Below is a small trained network, with its code and all its weights. Each question gives an input and a target symbol and asks what happens when units are switched off, that is, made to give their printed mean instead of their output.

import numpy as np


def w(rows, s, z=0):
    codes = np.array(rows[::2]) - 128.0
    scale = np.full(codes.shape[1], s)
    scale[-1] = z or s
    return codes * scale


def f(y):
    return y / 2 * (1 + np.tanh(0.7978845608 * (y + 0.044715 * y**3)))


def softmax(a):
    e = np.exp(a - a.max(-1, keepdims=True))
    return e / e.sum(-1, keepdims=True)


def log_softmax(a):
    a = a - a.max(-1, keepdims=True)
    return a - np.log(np.exp(a).sum(-1, keepdims=True))


def net(x, mask):
    ids = ['βγζθλμξπστφψω'.index(c) for c in x.split()]
    T = len(ids)
    res = E[ids] + P[:T]
    q, k, v = (res @ M[0].T for M in (Q, K, V))
    z = softmax(np.where(np.tri(T) > 0, q @ k.T / 4**0.5, -1e9)) @ v
    res = res + np.where(mask[0], z, O[0][:, -1]) @ O[0][:, :-1]
    y = f(res @ A[0][:, :-1].T + A[0][:, -1])
    res = res + np.where(mask[1:17], y, B[0][:, -1]) @ B[0][:, :-1]
    return log_softmax(res[-1] @ U[:, :-1].T + U[:, -1])


Q, K, V, O, A, B = {}, {}, {}, {}, {}, {}
E = w([
[80,159,186,249],'β',
[133,134,89,151],'γ',
[139,125,84,156],'ζ',
[156,96,74,159],'θ',
[174,93,76,159],'λ',
[167,87,79,153],'μ',
[124,84,82,152],'ξ',
[131,57,81,140],'π',
[245,172,111,185],'σ',
[140,102,155,107],'τ',
[112,37,166,58],'φ',
[146,119,12,21],'ψ',
[154,184,212,88],'ω',
],0.019)
P = w([
[99,170,44,84],'0',
[128,138,65,72],'1',
[151,116,84,71],'2',
[155,106,88,93],'3',
[166,92,100,100],'4',
[177,78,115,108],'5',
[182,70,125,117],'6',
[191,61,137,127],'7',
[200,50,149,135],'8',
[208,40,158,146],'9',
[217,29,167,157],'10',
[224,20,184,162],'11',
[232,11,189,173],'12',
[239,2,198,184],'13',
],0.0085)
Q[0] = w([
[133,163,152,117],'H1',
[254,87,87,122],'H1',
[112,148,143,107],'H1',
[153,121,119,103],'H1',
],0.035)
K[0] = w([
[53,138,116,151],'H1',
[87,80,246,251],'H1',
[100,144,123,105],'H1',
[117,124,174,134],'H1',
],0.02)
V[0] = w([
[220,138,56,190],'H1',
[75,60,56,183],'H1',
[107,105,105,148],'H1',
[101,11,129,93],'H1',
],0.013)
O[0] = w([
[185,215,6,148,254],'H1',
[19,143,20,160,73],'H1',
[92,129,97,139,105],'H1',
[16,142,98,23,185],'H1',
],0.011,0.0041)
A[0] = w([
[161,217,118,104,74],'N1',
[129,156,178,116,130],'N2',
[96,41,102,62,64],'N3',
[68,13,94,92,163],'N4',
[109,205,172,213,114],'N5',
[134,90,135,89,101],'N6',
[155,139,105,25,172],'N7',
[124,140,82,88,1],'N8',
[194,115,110,132,89],'N9',
[73,112,103,78,178],'N10',
[75,121,157,215,131],'N11',
[67,179,154,246,99],'N12',
[78,237,169,157,199],'N13',
[176,62,121,70,180],'N14',
[102,98,135,82,163],'N15',
[120,178,172,80,72],'N16',
],0.012,0.008)
B[0] = w([
[151,111,177,146,181],'N1',
[90,84,151,110,168],'N2',
[134,28,78,139,206],'N3',
[93,175,212,73,240],'N4',
[111,127,48,126,151],'N5',
[89,133,84,104,172],'N6',
[126,165,159,79,226],'N7',
[138,62,78,126,168],'N8',
[53,97,150,62,225],'N9',
[132,204,108,176,224],'N10',
[149,159,87,101,138],'N11',
[87,153,217,121,148],'N12',
[174,5,168,138,144],'N13',
[192,156,91,204,249],'N14',
[190,89,151,149,182],'N15',
[149,124,64,186,159],'N16',
],0.021,0.015)
U = w([
[44,106,178,224,54],'β',
[116,178,124,255,2],'γ',
[116,167,104,174,88],'ζ',
[115,104,81,160,98],'θ',
[60,148,122,129,157],'λ',
[59,209,145,203,99],'μ',
[85,119,136,156,58],'ξ',
[138,153,116,66,177],'π',
[175,120,194,186,228],'σ',
[93,102,119,181,96],'τ',
[93,180,212,107,149],'φ',
[131,235,198,175,164],'ψ',
[89,37,105,88,100],'ω',
],0.0096,0.0026)

Each question gives the input, a string of symbols that net reads in full, and the target symbol t.
The units are the heads (4 rows each of Q, K, V and O) and the neurons (one row each of A and B). Each row of codes is followed by its name. A weight is (code - 128) times the scale printed after its matrix; where a second scale follows, it is the last column's (O, A, B and U).
mask holds one flag per unit, heads first, then neurons. A switched-off unit (its flag False) gives its mean, the last column of its rows in O or B, instead of its output. The means were averaged over made-up inputs and are rounded, as every weight is.
A unit's drop is (log p(t) with every unit on - log p(t) with that unit switched off) / (log p(t) with every unit on - log p(t) with every unit switched off).
The circuit of an input: a set's keep is (log p(t) with only the set's units on - log p(t) with every unit switched off) / (log p(t) with every unit on - log p(t) with every unit switched off). Starting from the 12 units with the biggest drops (on a tie, the unit counted first), units are removed one at a time, each time the one whose removal leaves the highest keep (on an exact tie, the one counted first), for as long as the keep stays at least 0.8.
circuit, biggest first: the units of the circuit, biggest drop first
unit that matters most: the unit with the biggest drop
top k neurons: the k neurons with the biggest drops, biggest first
drop when u is switched off: that unit's drop, to one decimal
input λ λ ω ω ω φ ψ θ λ λ, target θ: top 4 neurons -> (N8; N4; N14; N12)
input π σ μ, target ω: unit that matters most -> N9
input ξ ξ θ, target μ: circuit, biggest first -> (N10; H1)
input θ ζ σ ψ γ ξ ζ ψ ξ ξ ζ, target μ: top 2 neurons -> (N10; N14)
input ξ γ τ μ ω φ ω τ ω ζ, target σ: top 3 neurons -> (N14; N4; N10)
input ω γ ω φ ω ω σ λ γ φ γ ξ, target φ: top 3 neurons -> (N4; N10; N14)
input θ φ ψ λ φ σ ω σ σ ψ μ σ θ, target ω: top 3 neurons -> (N9; N4; N10)
input τ τ ω ω θ ψ μ μ π τ λ, target ψ: circuit, biggest first -> (H1; N9; N4; N8)
input ξ λ π ω λ ω θ π, target σ: top 2 neurons -> (N14; N10)
input τ λ μ, target ψ: circuit, biggest first -> (N9; H1; N8; N4)
input ω θ ζ σ γ ζ ζ σ λ μ, target ω: top 2 neurons -> (N14; N10)
input μ π ζ ω θ φ φ γ, target φ: top 3 neurons -> (N4; N10; N3)
input θ λ ζ, target θ: top 3 neurons -> (N4; N14; N8)
input ξ π λ ζ ξ, target μ: top 2 neurons -> (N10; N4)
input σ τ σ ω ξ σ σ φ τ ω ω φ, target σ: top 2 neurons -> (N14; N3)
input γ φ σ, target φ: top 4 neurons -> (N4; N10; N7; N3)
input σ λ ζ, target ω: top 2 neurons -> (N14; N9)
input θ ζ θ λ, target θ: circuit, biggest first -> (N8; H1)
input ω ξ τ, target σ: circuit, biggest first -> (H1; N14)
input λ ζ ω ω λ τ, target σ: circuit, biggest first -> (H1; N9)
input φ λ λ, target φ: circuit, biggest first -> (N4; H1)
input π τ λ ζ, target ψ: circuit, biggest first -> (N3)
input ω τ β ω ξ ξ γ σ φ, target σ: unit that matters most -> N10
input τ ξ σ φ σ, target φ: drop when N14 is switched off -> 0.2
input ξ τ μ λ θ γ π, target λ: drop when N10 is switched off -> 2.6
input σ λ ψ φ φ μ, target φ: drop when N16 is switched off -> 0.0
